Here is a tiny trained network, its code and every weight. The questions are about switching its units off for an input and a class, where a switched-off unit gives its printed mean instead of its output.

import numpy as np


def w(rows, s, z=0):
    codes = np.array(rows[::2]) - 128.0
    scale = np.full(codes.shape[1], s)
    scale[-1] = z or s
    return codes * scale


def f(y):
    return y / 2 * (1 + np.tanh(0.7978845608 * (y + 0.044715 * y**3)))


def log_softmax(a):
    a = a - a.max(-1, keepdims=True)
    return a - np.log(np.exp(a).sum(-1, keepdims=True))


def net(x, mask):
    res = np.array(x, float).reshape(1, 4) / 4 @ E
    y = f(res @ A[0][:, :-1].T + A[0][:, -1])
    res = res + np.where(mask, y, B[0][:, -1]) @ B[0][:, :-1]
    return log_softmax(res[-1] @ U[:, :-1].T + U[:, -1])


A, B = {}, {}
E = w([
[134,128,132,124,130,121,129,129,128],'x0',
[186,101,90,218,186,129,148,99,86],'x1',
[162,117,94,125,91,143,218,163,210],'x2',
[136,143,7,73,177,132,121,164,111],'x3',
],0.013)
A[0] = w([
[152,64,174,210,119,117,170,89,162,111],'N1',
[195,82,119,220,87,169,191,117,151,109],'N2',
[139,140,125,124,125,121,124,111,135,128],'N3',
[117,135,146,116,112,110,132,155,158,145],'N4',
[91,177,99,58,126,125,73,110,118,131],'N5',
[111,88,195,109,89,152,109,85,112,57],'N6',
[62,161,190,49,16,126,163,156,204,39],'N7',
[128,160,165,110,86,149,125,179,160,160],'N8',
[164,104,18,92,185,132,178,153,124,31],'N9',
[122,130,140,120,152,127,144,129,130,128],'N10',
[98,176,97,101,111,118,51,155,120,113],'N11',
[104,120,167,132,75,104,123,79,96,138],'N12',
[120,133,150,134,140,143,147,157,93,112],'N13',
[187,113,78,183,219,153,123,97,41,19],'N14',
[103,128,231,175,67,115,105,78,149,200],'N15',
[130,118,142,122,157,114,130,140,142,127],'N16',
[103,123,122,80,130,124,100,133,106,93],'N17',
[119,102,168,221,91,115,214,91,176,118],'N18',
[151,107,37,141,159,76,153,147,153,36],'N19',
[105,169,168,89,69,125,113,174,182,194],'N20',
[77,134,186,172,200,66,27,72,51,144],'N21',
[81,122,123,76,139,121,113,137,96,95],'N22',
[139,90,144,166,91,133,190,96,124,107],'N23',
[114,116,193,189,184,113,34,59,33,29],'N24',
[73,114,235,164,65,78,97,79,136,93],'N25',
[171,90,80,196,231,121,133,97,78,74],'N26',
[94,116,255,164,36,121,81,73,132,62],'N27',
[177,114,91,191,153,146,207,99,166,67],'N28',
[148,127,65,69,79,163,214,193,223,2],'N29',
[40,215,124,53,158,125,20,155,82,150],'N30',
[103,127,116,71,137,113,85,123,117,105],'N31',
],0.0079,0.012)
B[0] = w([
[151,53,196,187,184,109,93,168,116,178],'N1',
[192,72,194,177,177,109,124,168,133,172],'N2',
[150,132,125,130,126,121,117,115,137,128],'N3',
[125,136,111,122,133,130,136,118,128,155],'N4',
[105,73,148,135,168,73,39,129,81,174],'N5',
[122,147,95,121,127,123,121,88,102,148],'N6',
[208,154,147,221,4,247,254,230,245,203],'N7',
[115,161,109,134,125,138,126,91,117,182],'N8',
[168,179,129,151,52,219,198,158,186,160],'N9',
[129,125,126,128,126,142,119,133,125,128],'N10',
[120,87,146,140,172,75,76,114,82,159],'N11',
[144,150,110,116,115,146,137,145,141,171],'N12',
[113,117,135,108,130,147,141,141,114,124],'N13',
[65,212,29,53,101,109,103,45,81,165],'N14',
[156,151,114,155,88,174,185,180,166,248],'N15',
[136,139,134,124,117,133,115,140,118,128],'N16',
[143,101,138,130,141,101,87,127,89,138],'N17',
[156,70,209,165,177,85,119,172,112,187],'N18',
[166,148,130,154,90,159,187,172,188,142],'N19',
[100,144,74,104,117,121,106,88,82,225],'N20',
[123,196,77,111,55,170,160,100,168,238],'N21',
[125,90,152,127,157,112,87,135,67,142],'N22',
[164,62,167,176,165,92,94,196,114,150],'N23',
[204,143,145,204,33,234,226,225,242,195],'N24',
[99,184,78,88,120,135,129,90,116,205],'N25',
[91,192,69,88,68,147,151,102,128,177],'N26',
[45,204,34,45,116,71,69,29,51,208],'N27',
[172,94,190,157,149,105,121,181,131,153],'N28',
[29,230,24,40,80,128,78,4,54,181],'N29',
[98,67,170,130,226,49,40,131,63,221],'N30',
[127,96,157,122,178,92,69,125,96,148],'N31',
],0.0085,0.015)
U = w([
[53,154,67,51,111,113,96,54,103,255],'0',
[180,122,130,158,89,168,215,181,182,77],'1',
[131,2,215,138,204,62,63,153,103,72],'2',
],0.012,0.00092)

Each question gives the input, the list of numbers given to net, and the class t.
The units are the neurons (one row each of A and B). Each row of codes is followed by its name. A weight is (code - 128) times the scale printed after its matrix; where a second scale follows, it is the last column's (A, B and U).
mask holds one flag per neuron, in row order. A switched-off neuron (its flag False) gives its mean, the last column of its row in B, instead of its output. The means were averaged over made-up inputs and are rounded, as every weight is.
A unit's drop is (log p(t) with every unit on - log p(t) with that unit switched off) / (log p(t) with every unit on - log p(t) with every unit switched off).
The circuit of an input: a set's keep is (log p(t) with only the set's units on - log p(t) with every unit switched off) / (log p(t) with every unit on - log p(t) with every unit switched off). Starting from the 12 units with the biggest drops (on a tie, the unit counted first), units are removed one at a time, each time the one whose removal leaves the highest keep (on an exact tie, the one counted first), for as long as the keep stays at least 0.8.
units of the circuit, in order: the units of the circuit, biggest drop first
most important unit: the unit with the biggest drop
k most important neurons: the k neurons with the biggest drops, biggest first
drop of u: that unit's drop, to one decimal
input [-5,2,-8,-2], class 1: units of the circuit, in order -> [N24]
input [-4,2,1,4], class 1: 3 most important neurons -> [N27, N29, N20]
input [-7,2,1,5], class 1: 4 most important neurons -> [N27, N29, N9, N20]
input [5,1,2,6], class 1: 3 most important neurons -> [N27, N9, N20]
input [-7,4,-4,-1], class 1: 2 most important neurons -> [N24, N27]
input [8,0,-8,2], class 2: 2 most important neurons -> [N30, N27]
input [-2,0,5,3], class 0: 3 most important neurons -> [N7, N29, N24]
input [7,-7,3,0], class 1: 4 most important neurons -> [N7, N27, N14, N25]
input [-6,0,8,5], class 0: 4 most important neurons -> [N29, N7, N24, N15]
input [5,-1,8,4], class 0: 2 most important neurons -> [N29, N24]
input [-2,4,-8,-5], class 1: drop of N24 -> 3.4
input [5,4,5,-2], class 2: drop of N31 -> 0.0
input [-5,-5,-3,1], class 2: drop of N30 -> 0.1
input [-7,-5,8,5], class 0: drop of N29 -> 6.9
input [8,3,-7,-3], class 1: most important unit -> N24
